Here is a tiny trained network, its code and every weight. The questions are about switching its units off for an input and a class, where a switched-off unit gives its printed mean instead of its output.

import numpy as np


def w(rows, s, z=0):
    codes = np.array(rows[::2]) - 128.0
    scale = np.full(codes.shape[1], s)
    scale[-1] = z or s
    return codes * scale


def norm(h):
    return h / np.sqrt((h * h).mean(-1, keepdims=True) + 1e-5)


def f(y):
    return y / 2 * (1 + np.tanh(0.7978845608 * (y + 0.044715 * y**3)))


def log_softmax(a):
    a = a - a.max(-1, keepdims=True)
    return a - np.log(np.exp(a).sum(-1, keepdims=True))


def net(x, mask):
    res = np.array(x, float).reshape(1, 3) / 4 @ E
    u = 0
    for l in range(2):
        y = f(norm(res) @ A[l][:, :-1].T + A[l][:, -1])
        res = res + np.where(mask[u : u + 9], y, B[l][:, -1]) @ B[l][:, :-1]
        u += 9
    return log_softmax(norm(res)[-1] @ U[:, :-1].T + U[:, -1])


A, B = {}, {}
E = w([
[68,171,205,126,220,49,100],'x0',
[85,111,213,58,67,205,241],'x1',
[52,142,88,34,2,78,58],'x2',
],0.0074)
A[0] = w([
[59,201,209,118,146,130,65,25],'0.n0',
[210,132,49,162,173,134,2,175],'0.n1',
[77,158,141,114,55,225,122,104],'0.n2',
[71,213,151,94,214,61,112,85],'0.n3',
[172,72,89,138,159,52,104,119],'0.n4',
[192,94,135,201,114,180,132,101],'0.n5',
[186,163,154,90,248,56,103,253],'0.n6',
[151,128,126,85,118,66,76,156],'0.n7',
[139,103,202,202,166,166,169,31],'0.n8',
],0.0085,0.0026)
B[0] = w([
[109,10,90,129,152,145,198,171],'0.n0',
[155,169,187,108,81,122,103,254],'0.n1',
[189,136,50,187,172,72,113,192],'0.n2',
[30,120,148,177,148,200,212,207],'0.n3',
[139,148,128,46,143,177,190,174],'0.n4',
[97,2,116,121,212,189,174,184],'0.n5',
[116,159,153,138,69,156,157,242],'0.n6',
[75,153,127,144,56,113,113,170],'0.n7',
[133,212,224,122,136,112,115,199],'0.n8',
],0.0085,0.0071)
A[1] = w([
[136,232,188,133,127,187,156,231],'1.n0',
[106,182,154,205,57,147,148,87],'1.n1',
[105,197,114,120,68,62,91,148],'1.n2',
[84,28,91,200,205,192,143,109],'1.n3',
[235,47,137,58,155,181,101,242],'1.n4',
[191,160,73,109,7,156,61,174],'1.n5',
[160,172,101,203,137,183,254,4],'1.n6',
[165,139,180,141,210,92,123,146],'1.n7',
[72,46,126,165,177,99,166,127],'1.n8',
],0.0096,0.002)
B[1] = w([
[202,202,1,199,173,94,99,254],'1.n0',
[227,62,176,97,184,126,128,187],'1.n1',
[213,80,140,188,129,47,198,195],'1.n2',
[61,66,2,82,23,36,157,199],'1.n3',
[12,126,231,108,155,156,137,200],'1.n4',
[163,103,57,61,201,113,68,245],'1.n5',
[101,142,183,177,109,44,125,236],'1.n6',
[143,223,164,178,112,17,132,174],'1.n7',
[110,4,113,46,92,160,120,172],'1.n8',
],0.0076,0.0084)
U = w([
[248,116,12,58,132,74,108,204],'0',
[128,122,106,172,68,187,89,27],'1',
[121,104,141,22,197,197,50,97],'2',
[27,30,131,111,85,97,218,224],'3',
[159,96,136,132,53,133,81,57],'4',
[120,152,120,135,67,168,94,3],'5',
[157,220,199,233,163,72,184,184],'6',
[127,155,131,109,77,139,116,5],'7',
],0.015,0.0059)

Each question gives the input, the list of numbers given to net, and the class t.
The units are the neurons (one row each of A and B). Each row of codes is followed by its name. A weight is (code - 128) times the scale printed after its matrix; where a second scale follows, it is the last column's (A, B and U).
mask holds one flag per neuron, layer by layer. A switched-off neuron (its flag False) gives its mean, the last column of its row in B, instead of its output. The means were averaged over made-up inputs and are rounded, as every weight is.
A unit's drop is (log p(t) with every unit on - log p(t) with that unit switched off) / (log p(t) with every unit on - log p(t) with every unit switched off).
unit that matters most: the unit with the biggest drop
k most important neurons: the k neurons with the biggest drops, biggest first
top k neurons in layer l: the k neurons of layer l with the biggest drops, biggest first
drop when u is switched off: that unit's drop, to one decimal
input [1,8,5], class 0: 3 most important neurons -> 0.n3, 0.n5, 0.n2
input [4,-6,3], class 6: unit that matters most -> 0.n3
input [-3,8,-5], class 6: 3 most important neurons -> 0.n8, 0.n0, 0.n3
input [7,-8,7], class 6: top 3 neurons in layer 1 -> 1.n3, 1.n2, 1.n8
input [5,1,-2], class 3: 2 most important neurons -> 0.n3, 0.n0
input [-3,-8,-5], class 6: 2 most important neurons -> 0.n5, 0.n1
input [-6,-8,-5], class 6: top 2 neurons in layer 0 -> 0.n1, 0.n5
input [6,-8,7], class 6: 2 most important neurons -> 0.n3, 1.n3
input [-8,-5,-3], class 3: top 2 neurons in layer 1 -> 1.n4, 1.n3
input [2,-2,5], class 3: top 2 neurons in layer 0 -> 0.n0, 0.n3
input [-6,-2,-7], class 3: 2 most important neurons -> 0.n5, 1.n3
input [-4,-2,-5], class 3: 2 most important neurons -> 0.n5, 1.n3
input [8,-5,2], class 3: 2 most important neurons -> 0.n0, 0.n3
input [-5,3,3], class 0: most important neuron -> 0.n2
input [-1,8,4], class 0: drop when 0.n5 is switched off -> 0.6
input [-4,7,4], class 0: drop when 0.n5 is switched off -> 0.1
input [-2,-2,0], class 2: drop when 0.n1 is switched off -> 0.3
